Below are the code and all the weights of a small trained network. Each question names an input and a class and asks about switching units off, where a switched-off unit gives its printed mean instead of its output.

import numpy as np


def w(rows, s, z=0):
    codes = np.array(rows[::2]) - 128.0
    scale = np.full(codes.shape[1], s)
    scale[-1] = z or s
    return codes * scale


def norm(h):
    return h / np.sqrt((h * h).mean(-1, keepdims=True) + 1e-5)


def f(y):
    return y / 2 * (1 + np.tanh(0.7978845608 * (y + 0.044715 * y**3)))


def log_softmax(a):
    a = a - a.max(-1, keepdims=True)
    return a - np.log(np.exp(a).sum(-1, keepdims=True))


def net(x, mask):
    res = np.array(x, float).reshape(1, 4) / 4 @ E
    u = 0
    for l in range(3):
        y = f(norm(res) @ A[l][:, :-1].T + A[l][:, -1])
        res = res + np.where(mask[u : u + 6], y, B[l][:, -1]) @ B[l][:, :-1]
        u += 6
    return log_softmax(norm(res)[-1] @ U[:, :-1].T + U[:, -1])


A, B = {}, {}
E = w([
[109,196,28,225,120,79,208,70],'x0',
[188,115,108,127,105,143,129,139],'x1',
[185,107,61,195,122,191,3,131],'x2',
[157,209,185,100,125,239,83,118],'x3',
],0.0062)
A[0] = w([
[145,114,90,124,148,136,48,135,81],'L0N1',
[151,66,198,178,163,91,46,114,1],'L0N2',
[164,148,115,82,93,180,127,157,130],'L0N3',
[125,170,113,122,131,182,79,67,131],'L0N4',
[150,68,150,100,91,108,1,118,97],'L0N5',
[122,37,154,109,153,80,84,157,136],'L0N6',
],0.0093,0.0027)
B[0] = w([
[121,194,90,247,223,66,176,114,202],'L0N1',
[132,97,71,125,131,62,138,61,173],'L0N2',
[60,113,159,67,122,112,123,131,178],'L0N3',
[156,136,164,47,161,144,183,200,208],'L0N4',
[207,113,121,157,91,71,152,133,253],'L0N5',
[167,255,107,160,166,129,176,111,219],'L0N6',
],0.0089,0.0054)
A[1] = w([
[97,154,78,69,134,128,211,107,58],'L1N1',
[84,168,119,186,113,107,88,92,107],'L1N2',
[160,173,83,106,219,255,124,175,5],'L1N3',
[129,108,103,213,159,132,101,124,66],'L1N4',
[182,153,177,138,160,63,106,190,105],'L1N5',
[70,138,97,80,168,138,154,201,83],'L1N6',
],0.0075,0.0022)
B[1] = w([
[189,159,139,116,119,50,198,166,247],'L1N1',
[148,37,184,63,215,156,139,147,157],'L1N2',
[179,93,2,219,106,103,197,247,197],'L1N3',
[26,83,137,124,188,150,35,176,179],'L1N4',
[111,195,178,92,162,105,105,132,252],'L1N5',
[158,122,83,150,155,64,29,174,167],'L1N6',
],0.0082,0.0039)
A[2] = w([
[153,57,115,95,152,142,26,135,65],'L2N1',
[168,86,111,102,110,42,138,1,116],'L2N2',
[132,187,202,84,133,136,132,161,181],'L2N3',
[225,198,116,145,149,159,175,138,7],'L2N4',
[66,109,157,150,182,153,47,137,253],'L2N5',
[69,92,49,192,163,135,88,107,65],'L2N6',
],0.0085,0.0025)
B[2] = w([
[141,157,122,64,107,137,119,147,128],'L2N1',
[80,102,89,161,131,151,114,211,193],'L2N2',
[116,143,135,84,104,176,99,114,231],'L2N3',
[84,129,196,137,150,128,138,167,253],'L2N4',
[90,133,250,92,95,173,95,83,151],'L2N5',
[138,66,118,43,45,243,75,97,173],'L2N6',
],0.012,0.0065)
U = w([
[129,216,209,127,142,108,180,169,38],'0',
[123,97,90,255,144,94,152,175,247],'1',
[98,133,201,72,82,190,99,61,115],'2',
],0.0097,0.0013)

Each question gives the input, the list of numbers given to net, and the class t.
The units are the neurons (one row each of A and B). Each row of codes is followed by its name. A weight is (code - 128) times the scale printed after its matrix; where a second scale follows, it is the last column's (A, B and U).
mask holds one flag per neuron, layer by layer. A switched-off neuron (its flag False) gives its mean, the last column of its row in B, instead of its output. The means were averaged over made-up inputs and are rounded, as every weight is.
A unit's drop is (log p(t) with every unit on - log p(t) with that unit switched off) / (log p(t) with every unit on - log p(t) with every unit switched off).
The circuit of an input: a set's keep is (log p(t) with only the set's units on - log p(t) with every unit switched off) / (log p(t) with every unit on - log p(t) with every unit switched off). Starting from the 12 units with the biggest drops (on a tie, the unit counted first), units are removed one at a time, each time the one whose removal leaves the highest keep (on an exact tie, the one counted first), for as long as the keep stays at least 0.8.
circuit, biggest first: the units of the circuit, biggest drop first
unit that matters most: the unit with the biggest drop
k most important neurons: the k neurons with the biggest drops, biggest first
drop of u: that unit's drop, to one decimal
input [-3,-7,2,0], class 1: circuit, biggest first => L0N2, L2N2
input [-6,1,8,2], class 0: unit that matters most => L1N5
input [2,1,2,1], class 1: circuit, biggest first => L1N3, L0N5
input [2,-4,2,3], class 1: circuit, biggest first => L1N3, L0N5
input [2,-4,1,1], class 1: 2 most important neurons => L1N3, L0N5
input [-5,1,1,-1], class 1: circuit, biggest first => L0N2, L2N2
input [1,-7,-2,0], class 1: circuit, biggest first => L0N6, L0N4
input [3,7,-1,-1], class 1: circuit, biggest first => L0N4, L0N6
input [2,-7,6,8], class 1: 3 most important neurons => L1N3, L0N4, L0N6
input [7,4,1,-5], class 2: 2 most important neurons => L2N6, L0N4
input [2,-3,-7,-3], class 1: 4 most important neurons => L0N4, L0N6, L1N5, L2N2
input [-5,4,7,6], class 0: 2 most important neurons => L0N5, L1N5
input [-5,1,7,7], class 0: 3 most important neurons => L0N5, L1N5, L0N4
input [-6,-2,8,8], class 0: unit that matters most => L0N5
input [1,-6,4,2], class 1: 2 most important neurons => L0N4, L1N3
input [7,-1,-7,0], class 1: 3 most important neurons => L0N4, L0N6, L1N5
input [4,0,1,3], class 1: 2 most important neurons => L1N3, L0N5
input [0,4,-6,8], class 2: drop of L0N1 => 0.4
input [8,6,4,-8], class 2: drop of L1N4 => 0.2
